[  9  29  51 -34 -69 -59 -44  37  27  -3  40 -20  22  88   8  -8 -12  38
  69  21  47  56  29 -32   2  -7  -6 -48 -18  15 -55  -1 -38] : Z490
[ -2 -17  17 -33 -16 -21 -16   2 -13 -43 -38   4  29  -3  -1  18 -38  55
 -17  -8  24  50  -4  20  26 -12  33  56  -6  12   5  11 -29] : Z353
[  17   81   26   44  -24  -11   -9   38    0  -16  -58  -26  -61   62
   34  -12 -105   -2  -69    8   53   -6  -13  -17    1  -38   21  -21
  -63   19   15   10    7] : Z852
[  2  11  -6 -71 -65 -19  -4   7  34   1  78   4   6  18  19 -10   5 -30
  67 -29 -11 -12 -20 -55 -15  32 -39  20 -37 -15   2 -63 -20] : Z298
[ 26  -8  45  20  -2  -7 -82 -16  16 -10   3  27  10  21   9  11 -29  43
   9 -13   0  81  -5  -1  26 -41  37 -24  36  34 -61   5 -41] : Z220
[ -2 -46 -16  39  14  -5   0 -17   6  60  12  -3  13  10 -16  49  12  27
 -26  24 -58 -11  29   1   5   7  14  40 -28   2   4 -41   0] : Z289
[-21 -32   0  27 -39   5   0 -25  -9 -56 -30  14  12 -35  47  17 -30  22
  20  36  17  21   6  -8 -18   1  21 -11 -39  35  31 -25  10] : Z289
[ 35  54  65 -22 -39 -56 -30  56   8 -20 -64 -43 -41  61  46  -9 -87  21
 -57 -24  47  20 -23 -23  26 -22  -3 -34 -15  19   8  -2 -39] : Z353
[-16 103  10 -28 -47 -45 -32  41  29 -45 -12 -13 -48  25  78  -5 -45  -4
  -2 -37  42 -10 -41 -55 -12  11  35 -12 -55  15  14  16  -1] : Z59
[ 14  27 -16  55 -33  24 -56  23  31 -26 -32  36 -57  53  30  18 -64  17
 -41  -7  -1  20 -22  10 -18  -4   4 -30 -23   7 -14 -38 -12] : Z852
[  19  -17    0 -102  -36  -55  -59   31   13  -47   87   43   -3    3
    1    2   34   -4   -4  -46  -18   -7   -7  -58   -6   19  -55   33
    9  -22  -10  -64  -47] : Z353
[ 36 -52 -62  27  23  50   6 -64 -49  22  43  27 -15   1   3  11  13 -75
  -6   3 -20 -16   2  12 -51  17 -43  36   6 -17 -54  15 -18] : Z632
[-23 -21   0 -23 -25  10 -73   0   1 -43 -47  11  -1 -27   2  17  15  27
 -48 -37  -1  37 -16  -8 -14  34  22  12   0  12  -3 -10 -32] : Z490
[-49 -14   1   8  -6  26  -2   9   3 -17 -20  -6  35  -5   7 -15 -14  39
 -16  10  -3  66  -5  15  -5  15  43  44 -18  12  22 -10   3] : Z59
[ 20 -25   8 -16  29 -11 -41  36  21  53 -36 -13  -5  17  -2  41  30  48
 -18 -19  -4 -46 -20 -17  -1  19  40 -17   9  13 -26 -29 -59] : Z490
[-12  13 -10 -41 -43 -34 -10  31  18 -11  57   6  19  26   6 -17 -13 -40
  47   3 -15   5  24 -27 -21  -1 -51  43 -47 -16  40 -55 -14] : Z353
[ -5 -49  -8  -8  13 -12 -26 -24  33  60  20  -8  20   1 -19  50   2  15
 -52  -9 -40   3  24 -15  28   0  35  44 -12  11  25 -31 -15] : Z289
[ 21 -10  25 -39  25 -18  -3  16 -34   0 -36 -28  13 -17 -16  18  20  14
  -8 -17  20 -31 -13  20  23 -17  25  -8  18   2  27 -24 -30] : Z353
[ 59 -48 -24  56  25  25 -17 -41 -15  27  34  39 -20 -16 -22 -13  49 -40
 -11 -33 -62 -29 -27 -16 -27  23 -34  33  36 -14 -86 -21 -17] : Z298
[  2   7   0 -11 -14  20 -31 -13  -2  83  17 -33  -2 -19 -39  39  21   0
   4 -38 -56 -19 -11  -4  39   1  44  20 -36 -10  53 -21 -18] : Z220
[ 24 -51 -59   5   2  47  66 -36 -41  31  70  35 -22  -7 -43 -28  25 -74
  16  32  -1 -40  20  -6 -35  52 -44  41  31 -54 -23  38  11] : Z632
[  16  -43  -43   46  -17   24   49  -52  -17   35   31   52   -9  -29
  -21  -63   43  -27   -1    3 -114  -29   18  -34   -8    1  -23   54
  -56  -26   -9   -6   16] : Z507
[ 33  38  63  -3 -29   7 -51   9 -12 -30 -13 -19 -27  69   1   0 -68   4
  -6   6  51  21  -4 -31  25 -33  12  14 -38  -2 -14 -20 -15] : Z178
[-45  28  -3  31  -2  27  11   4 -24   7 -66 -30  27   7  -1 -15 -19  32
 -24  -6 -15  58   6  27  22   3  53   4 -35  25  22  12 -14] : Z507
[ 38 -44   2  37  36 -12  -5 -48   2  11  14  53  -7  17 -42 -10  30 -26
  34  48 -28 -19  26  -4   1 -52  -6  30  25 -11 -63   6   4] : Z409
[ 23 -21   4  13  46 -16 -44  37  20  41 -33 -20   6  27  14  38 -17   6
 -37 -26  -8   3 -12  22   5 -15   3  -6  33  26 -11 -29 -56] : Z353
[  8  11  38   4  16   7 -42  -6  12  48 -32 -34   6   3 -15  23  -8 -32
  12  -2  -6  -3  11   1  26 -44  28 -12  -3  16  16  -7  -8] : Z220
[ 20 -83 -50  42   4  32  12 -62   0  19  83  38  -9 -16   0  20  -5 -30
  22  27 -29 -13  12   2 -14 -23 -67  47  11 -14 -22  18  19] : Z178
[-11  -4 -11  38   5 -24 -33 -32   8 -11 -23  18  15   7  29  41 -29  63
 -30  -7 -11  55   3  13   7   1  69  -3  -6  38 -19   8 -12] : Z289
[ 47 -27 -45  46  33  22 -28 -76   9  32  47  59 -29  21 -15  12   9 -51
 -29  -5 -43  -2   9  11 -15 -19 -10  57  21 -39 -70  -2 -19] : Z632
[ 23 -60 -38  42  23   2   4  -8  20  41  13  44  -4   4  15 -13   1 -22
  23  40 -25 -48   2 -30 -30 -19  20  29   0  20 -52  35  -5] : Z59
[ -7 -43  -2 -18  15  19 -17 -26   4  40  37 -45  11  -4 -19  24 -15  -3
 -92 -31  -2  29  -6 -17  30   2 -26  53   4   2  23  17  -5] : Z178
[  8   1  21  17   0  40 -32  19 -15 -47  39  -1   5  17 -19 -12  14 -25
 -15  -1  41  23   2  -8 -25   9 -40  -3   0  -1  -9 -61   1] : Z852
[-39   5 -16  -7  -9  12   4  17   2   6  -1  25  13  -6  23  11 -58  32
 -25   3   6  65   1  -3   1  16  60  64 -32  11   3  21 -29] : Z632
[  6  20  28  -4  39 -27 -30  17   8  35 -20 -19  22  20  25  43  17  24
  16 -17  -4  -7 -14 -25   9 -23  32 -19 -38  31 -36 -13 -10] : Z178
[ 32 -45 -63  -5 -27  11   0 -29  -4  25  92  57 -14   9  -3  11  -5   1
  29  -7 -31 -24  -3  -3 -12 -13   0  -7 -18   4 -20   7 -12] : Z852
[ -9   2  14 -41 -59   5 -16  31  35  14  16 -23  10  43 -10 -18 -16 -15
 -29  -7  18  25   4 -46   0  22 -17 -19 -52  13  28 -28  -2] : Z852
[-16 -36  -1  -3 -14  35  -5 -34  -2 -31 -87 -25  35 -26  -6  -9 -62 -18
 -29  -6  36  53  -1  40  15  -7  34  51  -7  20  70  21 -13] : Z353
[-13   2   7  -2 -66 -32 -60  42  57   5  35  15  -8  15 -21 -29  12  28
 -21   4  -7  14   2 -78  -3  38   2  13 -18  -9  11 -36 -37] : Z490
[-14  34  37  29  -7  13  14   1  -9  10 -55 -47   9  13  -1 -25   3  23
 -22   6 -10  13   2  -2  34 -26  23  -5 -51   3  32 -42  -9] : Z507
[ 52 -56 -22  39  27  31 -13 -59 -23  47  86  17 -22 -37 -30   7  32 -71
  11  -3 -47 -49  11 -11  -7 -29 -57  42  27 -21 -18   4   1] : Z220
[ 18 -57 -57  33   8  35 -10 -51   7  26  43  31   3 -40  -7  17  48 -54
  59 -15 -49 -28 -18  27 -28   4 -30 -10  45  -7 -24 -38  -9] : Z298
[ 35 -49 -33  58  47  35  12 -53 -10  33  49  21   1   2  -5 -10  15 -62
  31  20 -35 -20  13   8 -45  -5 -68  17  37 -11 -42   6   9] : Z220
[ 29 -59  23   9 -24   3 -90  18  41  39  49  31 -13  33 -58  13  28  29
  -5   4 -40  15  26 -13  22 -13   0  11  38 -22 -32 -63 -57] : Z490
[-14  62  17  -9  15 -37   2  10   3  21 -61 -46  -1  47  19   6  -3  12
 -15  -2  -1  -2 -22 -18   0  -3  28 -15 -57  16  15 -19 -10] : Z409
[  6  18  43   1   7 -33 -22  26  -4  59 -56 -67  -3  11  -4  -3  13  15
 -53 -10  -1 -22  -3 -22  13 -22  31 -44 -24  21  14  -3 -25] : Z490
[-30   9  11  10  42   8 -25  18  37  43 -38 -43  32 -25  17  17  40 -12
  -4 -27   7  -2 -21   1   2   0  66 -27   3  37  25  -7  -4] : Z59
[ 40 -37 -33 -12 -22  -5   4 -90 -10   8  62  24 -19  24   6  -8 -23 -31
  -1  -1 -23  -7   2 -19  -1 -36 -41  19 -20 -17 -26  38  17] : Z178
[-11  -2  19  29  40  19 -33   8 -10   4 -33   0  27  11  30  26  -6  72
 -11 -41 -21  87  -9  52  31 -23  56 -33  26  47 -50  -5 -51] : Z507
[  3  37  18  65  60  -8   8   0 -23  46 -89 -57  -1  63   3  28 -19  10
 -23  28  -2   3  -5  34  -3 -31  22   0 -29  23 -19   0  -9] : Z409
[  8  -2  16 -20  34 -25 -31  16  -1  19 -21  -7   8  64 -20  23   2  60
 -12  14  10  19 -16   5  20  -9  47 -20  27  15 -35 -23 -54] : Z409
[-35  20 -12  34  15 -44 -20  28  50  40 -51 -17 -10  19   6  44  22  27
 -32  31 -27 -17 -14 -15   5  -9   2  -3 -23  10   9 -26  -6] : Z409
[ -10   23   24   22   -3   -1  -72   42   22  -23  -34    7  -30   50
   56   21 -101   46  -48   -8   19   68  -22   -7   11  -34   27  -28
   -1   37   -9  -19  -38] : Z178
[  3  -4   5 -44 -29 -32  -3  19  34  34 109  16  26  42  13 -49  36  43
  15 -47 -44  68   0 -42  24  23 -13 -66  21  10 -35 -24 -50] : Z507
[  71  -34  -27  -22   13    5   -6  -59  -22   -3  -21   37   -9  -25
    2  -27   32 -104   26  -45  -37  -78  -13  -29  -39    4  -12   31
  -31   -4  -19    4   -8] : Z353
[-16 -32 -26  10  44  -2   0  46 -10  51   8 -11  27   7  -9  30  23  36
 -45   7  -9  -3  -2   5 -12   2  13 -33   4  39 -17  -6 -19] : Z852
[-13 -42 -21  -7 -18  26 -24  15  16  32  46  13   3 -20   1  12   8 -21
  -9  16  -4   8  -2 -30  -7  12  -3  12  -2  -2  19 -44 -43] : Z632
[  7  76  44   1 -34  -2 -22  59  10   9 -60 -48 -47  85  44   3 -72  -9
  17 -19  28  14   3   7 -22  12  -2 -44 -44   4   6 -19 -21] : Z490
[ -5   0 -12   6 -16 -35 -25  43  15   5  68  47   4  35 -22 -11  37 -15
  24  24 -27 -14  39 -73 -35  61 -12  11  -8  -7 -34 -45  -1] : Z289
[  58 -114   -7   -8   -3   37  -21  -92  -28   20   49   28    5  -11
  -37   -5    1  -26  -38    1  -42   -7    7  -37   13  -36  -27   81
  -21   -8  -36   14   -6] : Z178
[ -7 -14  23 -34 -10 -34 -66  65  45   8  15  15  17  17 -12  16   2  17
  -6 -20 -12  36   9 -10  20  -2   0   1  33   5   7 -55 -49] : Z353
[  7 108  51  -8 -63 -54  -3  69  10 -26 -22 -54 -49  70  51  -3 -55  10
  29  16  53 -32 -35 -41  -4 -11 -30 -47 -46  -8   5 -67 -14] : Z298
[ 22  91  17  38 -14 -54  -4  31  28   5 -57 -22 -52  99  71 -29 -76  13
 -29  11  24 -14 -13 -40   6 -37   3 -60 -39  23 -38  14 -29] : Z507
[-11  99  33  41 -13 -39  -6  16  25  -5 -93 -56 -20  78  53   5 -68  -8
  10  12  61  44 -16   1   1 -11  25 -54 -36  41  -9  47   3] : Z409
[  4 -24  33  23  20  11  -7 -10   4  23   7 -43  15 -16  -4  25   5  14
 -11   1  -1   9 -18  28  23 -44 -15   8  27   1   7 -70 -21] : Z298
[-20  24  13  -2 -13  -4  16   9  -1 -54 -41  24  11  -8  44 -32 -42  64
 -37 -18  24  60 -29  -6  -8   0  54 -37 -38  38   6   6   9] : Z852
[-19   6  14   6 -50 -12  26 -10 -32 -45 -48 -34  -6 -12  -5 -23  15  60
 -49  15  23  16 -15  -9 -10  44 -18  12 -31 -21  14  14  14] : Z490
[-40 -20 -25  29  -6  14  -4  16  10 -17 -34  16  10   1  27   7 -46  23
 -62  10  -3  60   2  16 -22  -3  -4   1 -24  38   0  16  14] : Z852
[ -1  61  17 -37 -85 -32 -23  55  37 -17 -27  -6 -70   1  51  18 -57  -5
 -20 -43   6 -32 -50 -69   6  32  -9  22 -58  -2  11 -21 -14] : Z298
